Here is a tiny trained network, its code and every weight. The questions are about switching its units off for an input and a class, where a switched-off unit gives its printed mean instead of its output.

import numpy as np


def w(rows, s, z=0):
    codes = np.array(rows[::2]) - 128.0
    scale = np.full(codes.shape[1], s)
    scale[-1] = z or s
    return codes * scale


def f(y):
    return np.maximum(y, 0)


def log_softmax(a):
    a = a - a.max(-1, keepdims=True)
    return a - np.log(np.exp(a).sum(-1, keepdims=True))


def net(x, mask):
    res = np.array(x, float).reshape(1, 7) / 4 @ E
    y = f(res @ A[0][:, :-1].T + A[0][:, -1])
    res = res + np.where(mask, y, B[0][:, -1]) @ B[0][:, :-1]
    return log_softmax(res[-1] @ U[:, :-1].T + U[:, -1])


A, B = {}, {}
E = w([
[212,146,150,182,142,115,138,106,215,171],'x0',
[123,81,249,169,162,174,149,127,69,136],'x1',
[190,58,89,146,72,178,152,154,50,87],'x2',
[183,183,113,144,92,115,170,100,137,119],'x3',
[111,83,138,141,131,112,129,162,162,189],'x4',
[59,187,140,106,117,118,201,99,135,141],'x5',
[117,151,159,95,202,160,70,106,133,81],'x6',
],0.014)
A[0] = w([
[103,88,228,180,153,125,160,129,109,176,115],'n0',
[147,181,151,139,125,117,131,108,207,121,104],'n1',
[137,247,143,145,161,84,150,109,215,137,122],'n2',
[136,152,166,100,119,128,121,110,160,136,159],'n3',
[114,122,166,121,144,118,140,141,141,157,87],'n4',
[104,174,82,84,125,79,126,181,163,142,58],'n5',
[105,176,111,106,129,93,121,142,153,149,253],'n6',
[100,117,177,153,149,110,133,114,125,117,137],'n7',
[165,80,117,131,144,118,77,165,158,91,127],'n8',
[167,100,112,148,159,129,65,166,141,125,71],'n9',
[98,128,63,85,104,104,122,170,136,131,131],'n10',
[76,125,104,103,117,86,112,123,155,131,74],'n11',
[164,168,90,157,56,149,195,130,114,134,117],'n12',
[200,93,109,134,100,135,146,162,113,114,160],'n13',
[88,137,140,83,147,167,115,124,78,90,81],'n14',
[68,111,178,143,161,139,130,118,114,104,153],'n15',
],0.015,0.0047)
B[0] = w([
[156,164,72,126,97,104,122,255,178,203,220],'n0',
[157,106,127,163,194,76,69,96,186,78,200],'n1',
[145,41,101,122,224,69,78,65,221,98,254],'n2',
[96,171,107,113,160,89,83,153,169,86,168],'n3',
[118,162,55,136,108,119,142,140,176,129,159],'n4',
[90,126,103,103,93,193,158,76,151,151,199],'n5',
[6,77,88,99,142,166,124,91,158,138,198],'n6',
[119,177,92,103,101,82,102,183,129,135,172],'n7',
[133,96,201,164,122,169,93,89,77,195,192],'n8',
[133,128,160,216,97,155,36,102,103,168,185],'n9',
[63,102,176,121,51,177,155,99,120,128,202],'n10',
[80,121,123,19,56,198,116,131,155,112,174],'n11',
[144,114,107,190,120,53,217,103,141,60,221],'n12',
[228,85,150,187,85,124,152,85,91,113,215],'n13',
[88,213,173,77,180,72,127,137,14,81,197],'n14',
[111,185,115,102,146,149,142,195,131,122,193],'n15',
],0.009,0.023)
U = w([
[208,128,108,165,65,104,249,96,113,86,222],'0',
[61,146,100,85,60,176,161,75,144,123,4],'1',
[92,204,146,82,166,125,126,145,35,67,123],'2',
[120,148,100,116,218,110,82,63,199,128,124],'3',
[142,186,107,128,98,121,140,211,164,194,154],'4',
[189,125,164,172,96,167,70,112,81,172,143],'5',
],0.011,0.0018)

Each question gives the input, the list of numbers given to net, and the class t.
The units are the neurons (one row each of A and B). Each row of codes is followed by its name. A weight is (code - 128) times the scale printed after its matrix; where a second scale follows, it is the last column's (A, B and U).
mask holds one flag per neuron, in row order. A switched-off neuron (its flag False) gives its mean, the last column of its row in B, instead of its output. The means were averaged over made-up inputs and are rounded, as every weight is.
A unit's drop is (log p(t) with every unit on - log p(t) with that unit switched off) / (log p(t) with every unit on - log p(t) with every unit switched off).
The circuit of an input: a set's keep is (log p(t) with only the set's units on - log p(t) with every unit switched off) / (log p(t) with every unit on - log p(t) with every unit switched off). Starting from the 12 units with the biggest drops (on a tie, the unit counted first), units are removed one at a time, each time the one whose removal leaves the highest keep (on an exact tie, the one counted first), for as long as the keep stays at least 0.8.
circuit, biggest first: the units of the circuit, biggest drop first
unit that matters most: the unit with the biggest drop
top k neurons: the k neurons with the biggest drops, biggest first
drop when u is switched off: that unit's drop, to one decimal
input [5,1,-2,-3,5,-4,0], class 5: circuit, biggest first : (n9, n2)
input [-6,8,-2,-1,-6,5,-8], class 4: unit that matters most : n0
input [-2,-4,-7,-4,8,7,0], class 1: top 4 neurons : (n11, n5, n10, n6)
input [7,-7,4,7,-2,-4,2], class 0: top 2 neurons : (n13, n12)
input [-5,-3,8,2,-4,-2,4], class 0: top 2 neurons : (n13, n15)
input [-5,-1,5,-1,4,-1,-1], class 0: top 2 neurons : (n9, n13)
input [-1,-8,4,4,-6,4,5], class 1: top 2 neurons : (n10, n5)
input [-4,3,-7,2,-3,-4,5], class 2: drop when n14 is switched off : 0.4
input [0,8,4,1,-5,8,5], class 2: drop when n14 is switched off : 3.5
input [6,8,-4,-4,-4,2,-1], class 4: drop when n0 is switched off : 0.7
input [3,-3,3,-4,1,-5,-6], class 5: top 2 neurons : (n9, n8)
input [7,-2,4,8,-2,7,1], class 3: top 2 neurons : (n2, n1)
